Below is a small trained network, with its code and all its weights. Each question gives an input and a class and asks what happens when units are switched off, that is, made to give their printed mean instead of their output.

import numpy as np


def w(rows, s, z=0):
    codes = np.array(rows[::2]) - 128.0
    scale = np.full(codes.shape[1], s)
    scale[-1] = z or s
    return codes * scale


def norm(h):
    return h / np.sqrt((h * h).mean(-1, keepdims=True) + 1e-5)


def f(y):
    return y / 2 * (1 + np.tanh(0.7978845608 * (y + 0.044715 * y**3)))


def log_softmax(a):
    a = a - a.max(-1, keepdims=True)
    return a - np.log(np.exp(a).sum(-1, keepdims=True))


def net(x, mask):
    res = np.array(x, float).reshape(1, 4) / 4 @ E
    u = 0
    for l in range(3):
        y = f(norm(res) @ A[l][:, :-1].T + A[l][:, -1])
        res = res + np.where(mask[u : u + 6], y, B[l][:, -1]) @ B[l][:, :-1]
        u += 6
    return log_softmax(norm(res)[-1] @ U[:, :-1].T + U[:, -1])


A, B = {}, {}
E = w([
[103,75,113,81,129,125],'x0',
[150,104,132,155,54,134],'x1',
[130,129,126,126,129,132],'x2',
[119,144,1,165,129,137],'x3',
],0.0088)
A[0] = w([
[146,109,211,101,122,105,102],'L0N1',
[116,64,107,53,132,99,140],'L0N2',
[112,167,113,107,255,133,115],'L0N3',
[109,104,35,167,133,177,3],'L0N4',
[178,71,112,191,40,140,65],'L0N5',
[147,234,165,184,140,169,130],'L0N6',
],0.0096,0.0015)
B[0] = w([
[141,140,100,163,186,177,235],'L0N1',
[25,165,112,180,24,113,208],'L0N2',
[198,28,120,117,83,86,254],'L0N3',
[116,177,121,178,170,196,234],'L0N4',
[146,56,106,71,164,67,225],'L0N5',
[11,111,109,146,61,88,227],'L0N6',
],0.011,0.0053)
A[1] = w([
[118,131,246,146,111,122,156],'L1N1',
[154,82,119,156,149,96,72],'L1N2',
[124,131,165,162,207,224,59],'L1N3',
[107,129,226,94,133,171,146],'L1N4',
[103,152,120,178,124,194,254],'L1N5',
[159,104,214,91,115,106,123],'L1N6',
],0.011,0.0026)
B[1] = w([
[70,108,30,202,123,89,223],'L1N1',
[155,99,164,77,150,139,186],'L1N2',
[178,137,190,178,240,117,216],'L1N3',
[84,155,1,186,139,187,198],'L1N4',
[127,76,200,186,198,112,254],'L1N5',
[198,80,51,169,115,84,185],'L1N6',
],0.0082,0.005)
A[2] = w([
[124,36,117,90,113,126,179],'L2N1',
[5,100,156,128,207,100,151],'L2N2',
[131,144,137,149,120,95,50],'L2N3',
[46,181,154,162,30,150,129],'L2N4',
[112,192,129,119,137,128,5],'L2N5',
[199,86,157,125,148,136,224],'L2N6',
],0.012,0.0026)
B[2] = w([
[198,122,189,147,121,87,249],'L2N1',
[86,123,194,79,127,123,254],'L2N2',
[131,81,102,66,163,129,124],'L2N3',
[2,203,230,123,5,72,200],'L2N4',
[180,108,63,208,162,154,112],'L2N5',
[126,137,187,222,80,147,182],'L2N6',
],0.0095,0.0075)
U = w([
[96,149,52,188,180,181,132],'0',
[117,135,165,160,114,94,241],'1',
[189,90,83,119,80,81,121],'2',
[44,158,107,115,74,75,106],'3',
[141,156,200,90,132,150,110],'4',
[169,224,105,57,133,187,2],'5',
[173,251,122,50,143,169,10],'6',
[144,190,77,33,163,154,37],'7',
],0.018,0.0083)

Each question gives the input, the list of numbers given to net, and the class t.
The units are the neurons (one row each of A and B). Each row of codes is followed by its name. A weight is (code - 128) times the scale printed after its matrix; where a second scale follows, it is the last column's (A, B and U).
mask holds one flag per neuron, layer by layer. A switched-off neuron (its flag False) gives its mean, the last column of its row in B, instead of its output. The means were averaged over made-up inputs and are rounded, as every weight is.
A unit's drop is (log p(t) with every unit on - log p(t) with that unit switched off) / (log p(t) with every unit on - log p(t) with every unit switched off).
The circuit of an input: a set's keep is (log p(t) with only the set's units on - log p(t) with every unit switched off) / (log p(t) with every unit on - log p(t) with every unit switched off). Starting from the 12 units with the biggest drops (on a tie, the unit counted first), units are removed one at a time, each time the one whose removal leaves the highest keep (on an exact tie, the one counted first), for as long as the keep stays at least 0.8.
units of the circuit, in order: the units of the circuit, biggest drop first
unit that matters most: the unit with the biggest drop
k most important neurons: the k neurons with the biggest drops, biggest first
top k neurons in layer l: the k neurons of layer l with the biggest drops, biggest first
drop when u is switched off: that unit's drop, to one decimal
input [-5,7,1,-4], class 2: most important neuron : [L0N5]
input [1,5,-3,2], class 2: 2 most important neurons : [L0N5; L1N5]
input [-3,0,0,-3], class 4: 2 most important neurons : [L0N1; L2N2]
input [-8,0,-5,-6], class 3: top 2 neurons in layer 0 : [L0N6; L0N4]
input [-4,1,-2,5], class 0: 4 most important neurons : [L0N4; L0N2; L2N4; L2N1]
input [7,7,0,1], class 2: top 4 neurons in layer 2 : [L2N1; L2N4; L2N2; L2N6]
input [7,7,6,-7], class 0: units of the circuit, in order : [L0N3; L1N4; L0N1]
input [3,8,0,6], class 2: 3 most important neurons : [L0N5; L0N1; L1N3]
input [1,4,4,4], class 0: 4 most important neurons : [L0N4; L0N3; L0N6; L2N4]
input [8,3,7,-5], class 3: top 3 neurons in layer 0 : [L0N2; L0N4; L0N3]
input [-1,-6,-5,5], class 2: 2 most important neurons : [L0N3; L0N1]
input [0,6,5,-4], class 2: units of the circuit, in order : [L0N5; L2N4]
input [-7,-7,-5,-6], class 2: 2 most important neurons : [L0N3; L0N2]
input [5,6,-6,6], class 0: units of the circuit, in order : [L0N4]
input [-4,2,-3,1], class 3: 2 most important neurons : [L0N6; L0N3]
input [-7,-5,-4,-1], class 3: top 2 neurons in layer 0 : [L0N6; L0N5]
input [-8,7,3,-2], class 3: 4 most important neurons : [L0N6; L0N3; L1N5; L1N3]
input [5,1,1,-6], class 0: 2 most important neurons : [L0N6; L0N1]
input [-4,8,-8,-8], class 0: top 2 neurons in layer 0 : [L0N3; L0N1]
input [-5,-4,-1,-3], class 3: 2 most important neurons : [L0N6; L0N5]
input [6,-7,-3,-8], class 0: top 3 neurons in layer 0 : [L0N6; L0N5; L0N1]
input [8,6,8,8], class 0: unit that matters most : L0N4
input [-4,-1,-2,1], class 3: drop when L1N2 is switched off : 0.0
input [5,-8,2,-1], class 2: drop when L2N4 is switched off : 0.1
